How the elements are linked:
state | gu ki pu bu zu se ra
z818 | . z395 z995 . z31 . z139
z408 | z296 z956 z589 z810 z950 z378 z52
z172 | z160 z975 z928 z953 z952 z175 z568
z947 | z139 z213 z985 . z86 . .
z577 | z86 z589 z956 z77 z139 z191 z31
z628 | z423 z31 z52 z90 z395 z990 z589
z838 | z956 z296 z86 z770 z985 z527 z96
z974 | . . z790 z395 z90 . z440
z952 | z903 . z653 . z172 z213 .
z972 | z573 z329 z568 z455 z421 z991 z928
z173 | z758 z373 z646 z30 z991 z421 z800
z800 | z950 z985 z213 z138 z296 z653 z173
z784 | z810 z770 z705 z296 z138 z622 z730
z990 | z568 z924 z573 z874 z411 z628 z160
z851 | z862 z437 z239 z148 z309 z514 z962
z979 | . . . z50 z914 z790 z198
z914 | z455 z669 z874 z573 z979 z519 z859
z568 | z990 . z972 . . z423 z172
z423 | z628 z170 z991 z973 z646 z568 z175
z995 | z373 z758 z818 z962 z559 z134 z148
z421 | z50 . . . z972 z173 z653
z86 | z577 z175 z838 z298 z947 z975 z170
z928 | z378 z527 z172 z622 z653 z296 z972
z859 | z622 z360 z60 z378 z198 z810 z914
z903 | z952 z754 z1 z2 z160 z805 z411
z160 | z172 z191 z378 z60 z903 z589 z990
z827 | . z60 z360 z191 . z77 .
z705 | z444 z298 z784 z175 z526 z953 z973
z213 | z805 z947 z800 z526 z175 z952 z646
z805 | z213 z139 z950 z440 z589 z903 z395
z398 | z198 . . z653 z622 z138 .
z519 | z730 z703 z90 z52 z790 z914 z810
z589 | z175 z577 z408 z444 z805 z160 z628
z646 | z395 . z173 . z423 . z213
z730 | z519 z272 z973 z991 z30 z455 z784
z559 | z96 z52 z31 z703 z995 z596 z956
z298 | z77 z705 z770 z86 . . .
z191 | z975 z160 z591 z827 z754 z577 z924
z175 | z589 z86 z296 z705 z213 z172 z423
z419 | z360 z622 . z527 . z770 .
z440 | z526 z239 z437 z805 z444 z2 z974
z924 | . z990 z596 . . z31 z191
z950 | z800 z148 z805 z437 z408 z1 z758
z52 | z991 z559 z628 z519 z758 z573 z408
z437 | z138 z851 z440 z950 z810 z198 z790
z198 | z398 z514 z2 z1 z859 z437 z979
z790 | z30 z962 z974 z758 z519 z979 z437
z382 | z117 z653 . . z527 z985 .
z96 | z559 z991 z170 z272 z373 z329 z838
z395 | z646 z818 z758 z974 z628 z411 z805
z527 | z591 z928 z975 z419 z382 z838 z329
z758 | z173 z995 z395 z790 z52 z50 z950
z2 | . . z198 z903 z60 z440 .
z31 | z170 z628 z559 z431 z818 z924 z577
z272 | z703 z730 . z96 . . z770
z77 | z298 z444 z309 z577 z239 z827 z431
z148 | z985 z950 z139 z851 z956 z117 z995
z117 | z382 z1 z754 z514 z591 z148 z134
z514 | . z198 . z117 z360 z851 .
z134 | . z50 . . z596 z995 z117
z526 | z440 . z138 z213 z705 . .
z703 | z272 z519 z431 z559 z962 z669 z309
z591 | z527 z378 z191 z360 z117 z956 z596
z985 | z148 z800 z947 z862 z838 z382 z373
z170 | z31 z423 z96 . . . z86
z309 | z770 z810 z77 z956 z851 z360 z703
z455 | z914 . . z972 . z730 z622
z862 | z851 z138 . z985 z770 . .
z296 | z408 z838 z175 z784 z800 z928 z991
z411 | . . z50 . z990 z395 z903
z653 | z1 z382 z952 z398 z928 z800 z421
z669 | . z914 . z596 . z703 z360
z431 | . z90 z703 z31 . . z77
z60 | z953 z827 z859 z160 z2 z444 z874
z30 | z790 . . z173 z730 . z138
z239 | . z440 z851 z139 z77 . .
z329 | z596 z972 . . . z96 z527
z573 | z972 z596 z990 z914 z50 z52 z378
z622 | z859 z419 z953 z928 z398 z784 z455
z754 | . z903 z117 . z191 z139 .
z1 | z653 z117 z903 z198 z378 z950 z50
z373 | z995 z173 . . z96 . z985
z953 | z60 . z622 z172 . z705 .
z90 | z973 z431 z519 z628 z974 z874 z444
z962 | . z790 . z995 z703 . z851
z810 | z784 z309 z444 z408 z437 z859 z519
z139 | z947 z805 z148 z239 z577 z754 z818
z378 | z928 z591 z160 z859 z1 z408 z573
z596 | z329 z573 z924 z669 z134 z559 z591
z50 | z421 z134 z411 z979 z573 z758 z1
z874 | . . z914 z990 . z90 z60
z956 | z838 z408 z577 z309 z148 z591 z559
z991 | z52 z96 z423 z730 z173 z972 z296
z973 | z90 . z730 z423 . . z705
z975 | z191 z172 z527 . . z86 .
z770 | z309 z784 z298 z838 z862 z419 z272
z138 | z437 z862 z526 z800 z784 z398 z30
z360 | z419 z859 z827 z591 z514 z309 z669
z444 | z705 z77 z810 z589 z440 z60 z90

The rows follow the links: the fewer symbols apart two elements are, the more alike their rows tend to be.

Each row is also shifted at random along 7 hidden directions that mean nothing.

Some elements, each with a row of numbers:
z962: -158	94	82	61	25	-9	19	53	-132	11	-85	47	-3	21	23	35	51	-94	21	194	36	3	28	-2	18	7	36	-46	38	-50	-53	142	22	17	66	-54	-92	8	77
z175: -100	-24	-33	35	16	-26	79	-79	10	3	28	10	36	-81	-13	-31	19	25	25	106	-11	35	45	-146	60	13	-32	-87	-8	30	-29	75	-30	-41	105	38	26	8	-4
z378: 80	-15	-1	82	-73	-36	25	-29	4	2	7	78	44	-62	37	35	19	28	-35	191	23	84	-17	-140	64	-34	-103	-33	38	36	76	42	25	-30	110	73	23	33	58
z790: -26	33	96	29	55	55	-44	11	-46	-31	-71	-24	-20	3	73	19	46	-45	-2	62	86	9	4	-39	-5	-29	12	-42	-34	-29	-39	56	119	-35	68	-132	-62	-33	119
z272: -205	14	-65	57	-150	-53	33	-50	-44	-32	-118	97	-11	-68	37	61	-19	9	-15	169	-40	6	17	-72	65	109	-157	-75	-33	25	-36	-49	5	15	61	154	-62	96	-60
z784: 85	27	43	-22	-72	-43	55	-36	10	-34	-28	37	46	-186	58	-9	-63	20	12	219	54	9	-15	-123	90	-30	-16	-65	12	32	-12	82	90	-52	163	2	-10	-54	129
z96: -14	52	-12	-63	57	-4	37	18	-10	0	-48	4	-33	-58	-6	-31	-53	-2	-11	-109	-13	-73	103	123	41	-51	112	14	-12	-64	-70	100	-34	38	-103	42	7	26	-54
z975: -63	-92	99	54	59	0	-23	-36	83	-38	67	-36	-3	83	-70	-16	-8	84	31	18	-5	22	-43	-64	-32	-9	-84	-30	8	32	-3	-65	-16	9	-45	-123	-47	83	80
z577: 214	-52	-126	-101	-77	-41	197	50	137	23	128	108	86	-125	27	-82	-167	57	97	31	34	-57	54	-10	128	4	-50	24	185	-93	22	-48	-87	-33	93	135	96	-69	-167
z329: 115	15	-26	41	-78	-81	95	93	-67	76	-14	132	-35	-92	4	22	53	-96	-37	207	-96	8	10	-9	16	25	-68	-28	116	-12	11	92	-91	30	52	168	40	28	-26
z851: -134	51	65	65	-11	20	-56	18	-71	-47	-67	-11	23	232	-15	38	83	9	14	-2	-32	-26	-33	16	-112	115	-76	31	-52	25	-19	-70	-41	-15	-25	-123	-118	96	19
z172: -39	-102	38	-1	77	55	11	-82	181	-37	77	-42	19	-190	-2	-13	-119	98	27	16	123	75	44	-114	147	-201	26	-46	-20	12	15	52	130	8	3	-60	22	-40	106
z859: 36	-45	49	81	17	40	-86	-85	46	-52	-34	-44	8	16	-9	61	8	64	-29	30	47	86	-29	-106	29	-48	-53	-33	-87	63	21	-27	103	3	-4	-83	-75	58	87
z973: -59	7	108	-94	92	-90	-96	-72	28	11	12	-100	-47	147	18	-29	-67	14	0	-139	23	-49	-58	85	-94	100	64	-21	48	11	-75	-91	3	4	-73	-154	-12	-26	9
z838: -177	61	140	53	207	-29	50	-17	-1	-21	-14	-23	57	141	-78	3	44	8	54	16	-5	-10	182	-57	27	-22	110	-62	48	-1	-139	310	-86	2	-31	-241	-130	127	52
z239: 181	37	44	-28	-42	-73	150	157	-102	90	94	74	47	87	-13	-62	70	-123	102	191	-94	-70	-51	-5	-96	133	-45	11	196	-27	-16	31	-158	-26	145	-49	-6	-83	-36
z373: -56	41	76	-74	88	-3	48	100	71	-3	16	37	5	-66	66	-24	-128	-14	38	-18	114	-73	97	81	67	-97	88	24	130	-117	-53	136	52	10	-4	-138	-13	-59	37
z952: -117	7	-10	-80	9	-80	43	38	65	89	77	22	36	-99	25	13	-104	-52	5	56	36	30	-22	7	69	-76	105	28	159	-4	35	114	13	27	44	1	68	-118	-15
z431: 95	33	115	2	133	25	54	28	-107	28	-1	-45	-42	-3	-56	-68	51	-62	74	57	-5	-29	44	65	-17	-38	146	-77	19	-75	-104	121	-27	63	-5	-86	-57	-37	77
z990: 234	-48	-34	-15	-39	-43	3	15	-3	71	70	17	-47	-12	26	-49	14	-25	-31	20	-22	-3	-93	22	-40	36	-68	-3	74	-6	58	-116	-32	-25	27	101	111	-59	-23
z31: -161	-6	34	76	119	82	-4	-67	-60	-54	-37	-64	-39	17	-71	-40	56	34	18	-84	20	3	86	42	29	-75	86	-65	-114	-54	-91	40	11	46	-95	-6	-51	69	25
z117: 8	-86	-60	114	71	179	38	33	111	-72	22	6	29	-71	-66	46	34	55	46	-83	11	63	167	-100	102	-155	-60	29	-122	-8	17	85	66	30	-50	-24	-74	88	-13
z974: 0	-42	-21	41	-81	45	-48	-21	-56	-31	-14	-14	-51	66	40	-18	98	2	-5	16	-42	-8	-113	-68	-98	143	-194	-35	-88	20	17	-244	30	-55	84	50	7	-12	0
z514: -19	38	42	48	-109	-68	-30	81	-69	26	-13	85	27	147	15	70	59	-58	-15	166	-50	6	-122	7	-96	133	-113	50	109	32	55	-81	-48	20	49	-31	-60	30	12
z440: -8	14	-170	-13	-34	55	53	15	-72	54	6	-32	24	6	-57	0	114	-77	55	-103	-129	-5	46	-15	-44	78	51	5	-119	36	-6	3	-97	2	22	108	10	-37	-172
z52: 91	60	64	9	49	-97	52	7	-3	11	-2	57	20	25	99	-21	-6	-20	-7	120	60	-15	56	-54	43	41	-26	-76	170	-49	-58	128	-21	-71	119	-61	26	-2	12
z979: 115	-14	-24	18	26	131	-37	28	-23	0	-50	-37	-58	-136	-3	39	43	-59	-20	-45	27	48	35	7	34	-141	65	16	-142	-11	30	41	126	43	-33	32	5	-50	67
z411: -289	-25	-49	51	-20	-70	-27	-26	32	70	7	57	-8	61	59	85	-1	-36	-44	60	1	72	-42	-47	22	63	-80	-16	127	-1	26	-23	-7	12	42	61	28	15	-90

From each start, follow one symbol. Which element do you reach?
Answers are names.
43	32	0	-26	-87	-41	-53	42	-38	35	-22	33	19	7	51	68	-14	-46	-30	98	8	26	-126	38	-39	7	3	68	54	33	88	-47	43	5	27	6	8	-76	45
ki: z514
-105	-14	34	49	80	25	-63	-71	39	-25	-27	-58	-5	-78	-42	45	5	42	-62	-28	40	77	47	-48	63	-146	92	-27	-102	53	9	138	80	26	-65	-46	-24	46	103
gu: z378
69	-61	-84	3	62	-8	101	21	103	69	85	62	-13	-56	-18	2	-56	-25	55	-30	-14	21	126	-7	111	-32	-1	-22	134	-70	-38	79	-65	74	-31	75	28	14	-174
ki: z990
-177	-21	66	21	101	-18	62	-57	87	-11	27	-18	40	60	-53	14	-43	33	103	40	4	12	97	-107	49	35	-6	-90	41	11	-115	90	-39	26	6	-138	-119	65	-31
gu: z77
-11	19	80	-12	41	-88	19	-8	97	-21	13	52	18	149	80	-4	-110	59	18	-25	90	-55	56	27	23	77	-65	2	196	-84	-57	5	-24	-25	-9	-133	-35	54	-55
zu: z995
-89	-33	-70	38	-21	94	15	-73	-27	-57	-37	-45	12	-22	-87	-14	4	67	67	-62	-17	8	47	9	27	-18	20	-20	-177	2	-27	-74	-8	48	-63	77	-58	58	-54
gu: z298
-174	10	-20	97	6	-31	-5	-99	-121	3	-46	-9	-33	59	-16	-28	136	-9	-36	78	-43	40	1	-65	-19	82	-42	-112	-48	19	-30	-7	-59	-31	60	83	17	68	-33
zu: z395
197	-21	-63	-40	-78	-22	38	-28	96	-27	-14	53	-5	-74	100	-5	-102	36	8	34	59	-14	15	-55	78	54	-108	-26	63	-32	-16	-71	61	-48	106	57	30	-39	-69
se: z914
-50	105	69	-95	81	-64	-114	-72	-48	9	-71	-101	29	168	9	32	-62	15	-33	-161	49	-26	-24	147	-57	33	212	42	1	12	-50	48	-2	23	-110	-143	-55	-18	-3
zu: z437
-65	-33	-81	1	20	29	66	57	71	46	85	43	52	-20	-30	27	-28	-24	54	-45	-26	27	58	6	48	-40	27	55	81	-21	25	47	-34	56	-25	43	12	-11	-121
se: z139
85	25	56	66	31	-23	16	34	-57	14	3	34	32	64	-52	22	55	-22	-9	89	-31	12	10	11	-5	-20	20	13	70	1	13	102	-59	31	-16	-22	-30	60	42
bu: z360
37	-3	18	-6	-91	-28	-12	-59	-86	-16	-12	-41	-18	-31	-15	-52	49	5	6	113	-56	-3	-118	-46	-78	69	-63	-49	-110	71	20	-130	-8	-46	83	57	25	-33	93
gu: z444
86	2	-141	-54	-147	-85	65	-41	-12	26	52	49	50	-57	38	-70	-49	43	-13	34	-26	-28	-67	-3	15	91	-53	27	49	7	59	-129	-90	-61	90	212	124	-58	-118
gu: z175
20	37	127	79	42	-109	-77	-17	-67	43	-33	6	-39	192	38	59	79	-65	-38	127	-7	49	-88	-38	-89	124	-50	-61	120	48	-25	17	-14	-3	36	-127	-61	59	62
ra: z859
213	-129	-14	-35	24	69	-41	-43	154	-18	71	-56	-51	-90	16	-8	-101	66	19	-124	82	23	-22	-10	43	-62	-49	-4	-40	-14	16	-154	121	20	-51	2	49	-51	-4
pu: z914
-18	-15	-21	-30	49	-6	-16	-2	110	-5	14	5	10	-4	-58	37	-84	45	-12	-144	-17	5	83	74	35	-82	88	55	1	10	4	71	-26	66	-152	-16	-22	70	-72
pu: z975
177	-24	-2	-8	71	16	2	73	108	28	91	16	45	109	25	22	21	-1	6	-99	-5	-2	34	-36	-42	7	-39	70	105	7	28	46	-18	-29	-6	-142	9	5	-40
se: z950
